Below is a small trained network, with its code and all its weights. Each question gives an input and a class and asks what happens when units are switched off, that is, made to give their printed mean instead of their output.

import numpy as np


def w(rows, s, z=0):
    codes = np.array(rows[::2]) - 128.0
    scale = np.full(codes.shape[1], s)
    scale[-1] = z or s
    return codes * scale


def f(y):
    return np.maximum(y, 0)


def log_softmax(a):
    a = a - a.max(-1, keepdims=True)
    return a - np.log(np.exp(a).sum(-1, keepdims=True))


def net(x, mask):
    res = np.array(x, float).reshape(1, 4) / 4 @ E
    y = f(res @ A[0][:, :-1].T + A[0][:, -1])
    res = res + np.where(mask, y, B[0][:, -1]) @ B[0][:, :-1]
    return log_softmax(res[-1] @ U[:, :-1].T + U[:, -1])


A, B = {}, {}
E = w([
[164,220,7],'x0',
[241,141,218],'x1',
[128,127,128],'x2',
[77,235,200],'x3',
],0.011)
A[0] = w([
[181,149,189,42],'N1',
[148,207,153,1],'N2',
[58,112,161,133],'N3',
[105,106,55,21],'N4',
[39,111,175,127],'N5',
[169,134,152,88],'N6',
[59,124,120,168],'N7',
[123,192,158,66],'N8',
[121,86,160,160],'N9',
[139,34,89,172],'N10',
[129,156,111,170],'N11',
[89,145,145,149],'N12',
[230,120,89,113],'N13',
[104,115,80,61],'N14',
[131,216,157,173],'N15',
[135,152,111,160],'N16',
[197,158,197,133],'N17',
[125,186,88,41],'N18',
[117,61,106,53],'N19',
[132,73,171,58],'N20',
[122,173,102,166],'N21',
[91,129,151,133],'N22',
[198,110,82,106],'N23',
[109,1,197,130],'N24',
[104,161,62,116],'N25',
[51,105,165,142],'N26',
[162,142,105,137],'N27',
[86,125,156,127],'N28',
[122,176,94,48],'N29',
[97,112,79,187],'N30',
[136,196,150,186],'N31',
[198,135,137,147],'N32',
[130,30,80,155],'N33',
[141,141,176,40],'N34',
[179,163,122,96],'N35',
[151,139,166,59],'N36',
[67,107,65,79],'N37',
[125,155,112,99],'N38',
[177,151,180,79],'N39',
[52,135,157,141],'N40',
[54,120,168,114],'N41',
[83,113,87,114],'N42',
[129,77,169,77],'N43',
],0.016,0.013)
B[0] = w([
[46,100,148,171],'N1',
[207,181,152,153],'N2',
[167,82,91,189],'N3',
[151,158,144,165],'N4',
[163,97,55,204],'N5',
[105,89,116,154],'N6',
[149,59,66,202],'N7',
[120,173,169,165],'N8',
[75,123,138,188],'N9',
[102,159,235,229],'N10',
[177,155,164,182],'N11',
[150,84,99,175],'N12',
[197,105,71,208],'N13',
[172,184,210,156],'N14',
[67,121,149,231],'N15',
[151,141,148,174],'N16',
[116,170,188,221],'N17',
[38,79,214,166],'N18',
[56,51,105,157],'N19',
[162,219,214,163],'N20',
[158,187,184,197],'N21',
[146,110,98,164],'N22',
[202,99,82,189],'N23',
[80,177,208,248],'N24',
[100,148,145,203],'N25',
[163,86,43,200],'N26',
[159,135,92,170],'N27',
[165,104,102,166],'N28',
[25,44,138,158],'N29',
[71,114,85,213],'N30',
[70,83,148,220],'N31',
[209,117,99,193],'N32',
[89,162,184,227],'N33',
[108,87,119,147],'N34',
[186,127,77,164],'N35',
[77,81,92,146],'N36',
[128,173,255,191],'N37',
[109,125,159,148],'N38',
[79,141,174,176],'N39',
[170,73,81,196],'N40',
[156,102,100,186],'N41',
[104,177,254,179],'N42',
[133,179,161,165],'N43',
],0.0093,0.015)
U = w([
[2,71,175,193],'0',
[129,208,201,201],'1',
[180,70,120,7],'2',
],0.016,0.0016)

Each question gives the input, the list of numbers given to net, and the class t.
The units are the neurons (one row each of A and B). Each row of codes is followed by its name. A weight is (code - 128) times the scale printed after its matrix; where a second scale follows, it is the last column's (A, B and U).
mask holds one flag per neuron, in row order. A switched-off neuron (its flag False) gives its mean, the last column of its row in B, instead of its output. The means were averaged over made-up inputs and are rounded, as every weight is.
A unit's drop is (log p(t) with every unit on - log p(t) with that unit switched off) / (log p(t) with every unit on - log p(t) with every unit switched off).
unit that matters most: the unit with the biggest drop
top k neurons: the k neurons with the biggest drops, biggest first
drop of u: that unit's drop, to one decimal
input [4,1,1,-3], class 2: top neuron => [N24]
input [8,-7,5,-1], class 1: top 2 neurons => [N14, N37]
input [1,5,4,-5], class 2: top 2 neurons => [N13, N23]
input [6,0,2,5], class 0: top 4 neurons => [N29, N31, N18, N15]
input [-4,5,-1,1], class 0: top 2 neurons => [N1, N21]
input [-1,8,-1,1], class 0: top 2 neurons => [N1, N36]
input [-1,8,1,8], class 0: top 2 neurons => [N1, N31]
input [-1,1,1,-5], class 1: top 2 neurons => [N31, N15]
input [-7,0,6,5], class 2: top 2 neurons => [N5, N26]
input [-5,1,4,-6], class 1: drop of N15 => 0.1
input [-6,0,1,4], class 2: drop of N26 => 0.1
input [0,8,-1,1], class 0: drop of N7 => -0.1
input [7,8,1,0], class 2: drop of N13 => 0.4
input [8,-6,4,8], class 0: unit that matters most => N29
